Below is a small trained network, with its code and all its weights. Each question gives an input and a class and asks what happens when units are switched off, that is, made to give their printed mean instead of their output.

import numpy as np


def w(rows, s, z=0):
    codes = np.array(rows[::2]) - 128.0
    scale = np.full(codes.shape[1], s)
    scale[-1] = z or s
    return codes * scale


def norm(h):
    return h / np.sqrt((h * h).mean(-1, keepdims=True) + 1e-5)


def f(y):
    return np.maximum(y, 0)


def log_softmax(a):
    a = a - a.max(-1, keepdims=True)
    return a - np.log(np.exp(a).sum(-1, keepdims=True))


def net(x, mask):
    res = np.array(x, float).reshape(1, 8) / 4 @ E
    u = 0
    for l in range(4):
        y = f(norm(res) @ A[l][:, :-1].T + A[l][:, -1])
        res = res + np.where(mask[u : u + 8], y, B[l][:, -1]) @ B[l][:, :-1]
        u += 8
    return log_softmax(norm(res)[-1] @ U[:, :-1].T + U[:, -1])


A, B = {}, {}
E = w([
[45,188,85,223,57,93,73,202,67,167,157],'x0',
[116,104,146,138,187,120,176,120,149,153,167],'x1',
[200,77,66,46,170,100,154,47,140,97,170],'x2',
[79,143,2,72,65,172,145,141,154,116,99],'x3',
[84,139,123,81,156,84,152,157,181,111,130],'x4',
[104,117,142,122,119,155,27,137,108,161,205],'x5',
[103,152,107,158,207,61,44,134,90,111,188],'x6',
[149,67,109,205,24,44,123,133,51,93,102],'x7',
],0.0085)
A[0] = w([
[127,130,146,255,62,93,160,194,64,86,140,122],'0.n0',
[200,31,137,110,81,203,118,133,95,110,171,47],'0.n1',
[116,104,38,60,70,32,180,63,156,118,190,63],'0.n2',
[159,109,210,164,127,55,115,111,80,150,137,82],'0.n3',
[185,115,23,121,36,48,106,74,48,30,81,135],'0.n4',
[148,158,91,199,221,124,82,105,42,96,171,128],'0.n5',
[145,81,120,75,181,103,88,59,135,115,142,3],'0.n6',
[10,157,143,208,52,122,154,254,71,97,132,69],'0.n7',
],0.0067,0.0049)
B[0] = w([
[158,75,152,156,153,100,128,111,145,227,107,246],'0.n0',
[157,178,132,100,112,187,90,94,183,126,152,164],'0.n1',
[99,128,99,196,79,123,124,137,149,89,125,190],'0.n2',
[172,133,109,164,147,125,110,106,109,89,193,187],'0.n3',
[193,131,152,115,69,177,96,140,129,1,110,241],'0.n4',
[125,139,109,182,95,78,122,58,132,118,162,206],'0.n5',
[70,124,115,121,120,150,89,140,160,144,119,162],'0.n6',
[76,127,147,150,104,144,146,204,159,189,129,254],'0.n7',
],0.01,0.0069)
A[1] = w([
[115,171,133,140,150,197,140,201,135,74,198,219],'1.n0',
[102,131,84,85,218,89,134,112,118,142,136,68],'1.n1',
[174,81,186,61,144,129,253,136,116,93,59,42],'1.n2',
[114,122,146,170,125,76,148,141,76,204,68,3],'1.n3',
[173,19,207,112,186,107,212,64,127,113,131,119],'1.n4',
[100,135,104,70,205,56,164,120,117,124,159,23],'1.n5',
[174,109,167,88,140,127,238,81,147,129,51,57],'1.n6',
[157,130,138,98,163,128,254,98,194,71,71,136],'1.n7',
],0.0093,0.0049)
B[1] = w([
[155,182,142,111,137,72,120,72,112,159,78,244],'1.n0',
[118,89,102,121,179,81,154,131,142,132,151,167],'1.n1',
[154,86,139,144,78,170,82,193,89,58,79,196],'1.n2',
[95,108,147,166,166,181,187,161,190,151,177,186],'1.n3',
[117,166,69,171,95,153,123,139,79,88,175,238],'1.n4',
[77,170,106,118,136,169,130,130,112,152,164,160],'1.n5',
[140,108,198,124,47,214,136,143,155,88,113,201],'1.n6',
[209,130,105,100,149,132,174,200,182,3,133,253],'1.n7',
],0.012,0.0063)
A[2] = w([
[161,3,92,138,167,195,154,144,83,135,157,4],'2.n0',
[82,94,97,159,31,117,152,190,160,127,28,116],'2.n1',
[63,97,72,52,225,69,190,54,194,144,168,110],'2.n2',
[204,145,142,110,134,180,253,164,162,100,54,105],'2.n3',
[97,62,210,154,97,148,142,133,97,168,53,74],'2.n4',
[27,189,5,31,51,213,163,137,179,164,38,106],'2.n5',
[70,190,84,74,201,37,126,159,193,64,170,151],'2.n6',
[69,99,156,214,99,77,158,200,95,196,52,120],'2.n7',
],0.0075,0.015)
B[2] = w([
[250,114,162,205,131,207,83,171,76,80,179,128],'2.n0',
[128,112,144,165,142,81,61,116,137,187,138,238],'2.n1',
[115,166,50,119,153,160,141,228,37,134,211,182],'2.n2',
[183,105,134,150,86,132,155,191,147,105,106,231],'2.n3',
[133,107,132,181,91,110,113,146,161,149,203,154],'2.n4',
[156,164,75,78,154,86,82,41,136,126,120,234],'2.n5',
[180,62,109,97,164,190,196,130,93,121,139,246],'2.n6',
[103,148,141,158,126,179,177,172,189,186,142,253],'2.n7',
],0.013,0.0064)
A[3] = w([
[144,101,254,162,179,92,124,89,68,112,125,98],'3.n0',
[161,107,38,173,83,132,174,99,174,112,133,149],'3.n1',
[95,111,141,111,100,166,134,116,49,19,161,97],'3.n2',
[27,71,143,169,90,107,111,199,143,156,124,102],'3.n3',
[134,72,136,66,184,114,133,131,85,143,144,113],'3.n4',
[113,55,118,66,203,96,139,167,99,134,145,84],'3.n5',
[115,70,154,195,129,98,138,66,40,102,168,83],'3.n6',
[77,112,163,90,119,78,188,100,42,75,57,7],'3.n7',
],0.0096,0.013)
B[3] = w([
[143,113,129,127,173,46,67,89,88,95,109,153],'3.n0',
[99,105,186,118,118,98,124,129,130,98,193,255],'3.n1',
[141,137,209,114,51,176,203,191,155,154,87,192],'3.n2',
[68,81,137,182,129,134,216,167,150,172,114,208],'3.n3',
[32,125,130,127,164,121,155,113,123,110,122,157],'3.n4',
[76,147,115,126,124,126,138,153,107,131,155,154],'3.n5',
[136,246,105,176,133,76,93,132,91,156,186,169],'3.n6',
[123,249,63,162,113,145,100,179,115,167,185,128],'3.n7',
],0.012,0.0082)
U = w([
[138,141,105,173,96,39,53,52,103,122,143,174],'0',
[78,114,49,51,242,169,199,159,60,119,190,95],'1',
[86,131,199,88,207,52,156,150,76,102,8,2],'2',
[67,191,115,20,179,185,126,64,179,220,46,78],'3',
[200,61,115,76,40,191,154,178,135,8,67,168],'4',
[59,98,170,245,76,111,148,208,164,230,135,167],'5',
],0.014,0.0082)

Each question gives the input, the list of numbers given to net, and the class t.
The units are the neurons (one row each of A and B). Each row of codes is followed by its name. A weight is (code - 128) times the scale printed after its matrix; where a second scale follows, it is the last column's (A, B and U).
mask holds one flag per neuron, layer by layer. A switched-off neuron (its flag False) gives its mean, the last column of its row in B, instead of its output. The means were averaged over made-up inputs and are rounded, as every weight is.
A unit's drop is (log p(t) with every unit on - log p(t) with that unit switched off) / (log p(t) with every unit on - log p(t) with every unit switched off).
The circuit of an input: a set's keep is (log p(t) with only the set's units on - log p(t) with every unit switched off) / (log p(t) with every unit on - log p(t) with every unit switched off). Starting from the 12 units with the biggest drops (on a tie, the unit counted first), units are removed one at a time, each time the one whose removal leaves the highest keep (on an exact tie, the one counted first), for as long as the keep stays at least 0.8.
units of the circuit, in order: the units of the circuit, biggest drop first
most important unit: the unit with the biggest drop
k most important neurons: the k neurons with the biggest drops, biggest first
top k neurons in layer l: the k neurons of layer l with the biggest drops, biggest first
drop of u: that unit's drop, to one decimal
input [6,1,2,7,-1,6,-5,-2], class 3: most important unit -> 2.n5
input [1,0,3,5,2,1,1,0], class 0: units of the circuit, in order -> (1.n7 2.n5)
input [-1,-7,8,7,6,8,-8,-5], class 1: units of the circuit, in order -> (0.n4 1.n2)
input [4,7,7,-4,6,-2,-2,6], class 4: 4 most important neurons -> (0.n4 0.n7 3.n2 2.n1)
input [6,2,7,3,-6,0,-3,-8], class 1: 3 most important neurons -> (0.n4 2.n2 0.n7)
input [5,0,4,1,-3,4,-5,1], class 0: 2 most important neurons -> (0.n1 1.n7)
input [8,-7,7,1,6,-2,-6,6], class 5: 4 most important neurons -> (2.n1 1.n7 0.n0 0.n7)
input [-3,8,0,-2,7,1,1,-1], class 1: 4 most important neurons -> (0.n4 1.n1 0.n6 1.n5)
input [3,6,2,-8,-8,-5,5,-8], class 0: 2 most important neurons -> (0.n5 1.n7)
input [1,-3,-1,3,3,-5,-2,7], class 5: top 4 neurons in layer 0 -> (0.n7 0.n0 0.n2 0.n1)
input [-6,1,-5,-8,-8,4,-4,-7], class 4: 2 most important neurons -> (0.n7 2.n1)
input [-4,8,-4,0,-3,-7,8,3], class 0: 2 most important neurons -> (0.n5 1.n4)
input [7,-6,6,8,-1,-3,5,-2], class 0: 2 most important neurons -> (1.n7 2.n5)
input [4,6,5,-6,-1,-6,-6,7], class 4: units of the circuit, in order -> (0.n4)
input [0,-5,-4,3,-2,0,-7,-2], class 0: 2 most important neurons -> (2.n5 0.n0)
input [-3,5,-4,4,-5,-2,3,-2], class 4: top 3 neurons in layer 0 -> (0.n3 0.n7 0.n6)
input [-7,4,-3,-4,5,0,2,7], class 4: top 2 neurons in layer 3 -> (3.n2 3.n3)
input [-5,-7,-7,2,-4,3,-3,2], class 5: 3 most important neurons -> (1.n7 1.n4 2.n4)
input [-2,3,-7,2,2,-3,1,-6], class 4: drop of 2.n3 -> 0.1
input [0,1,-1,-2,8,-8,4,-4], class 4: units of the circuit, in order -> (1.n7)
input [-6,8,-4,8,-8,1,5,-1], class 1: drop of 0.n4 -> 0.7
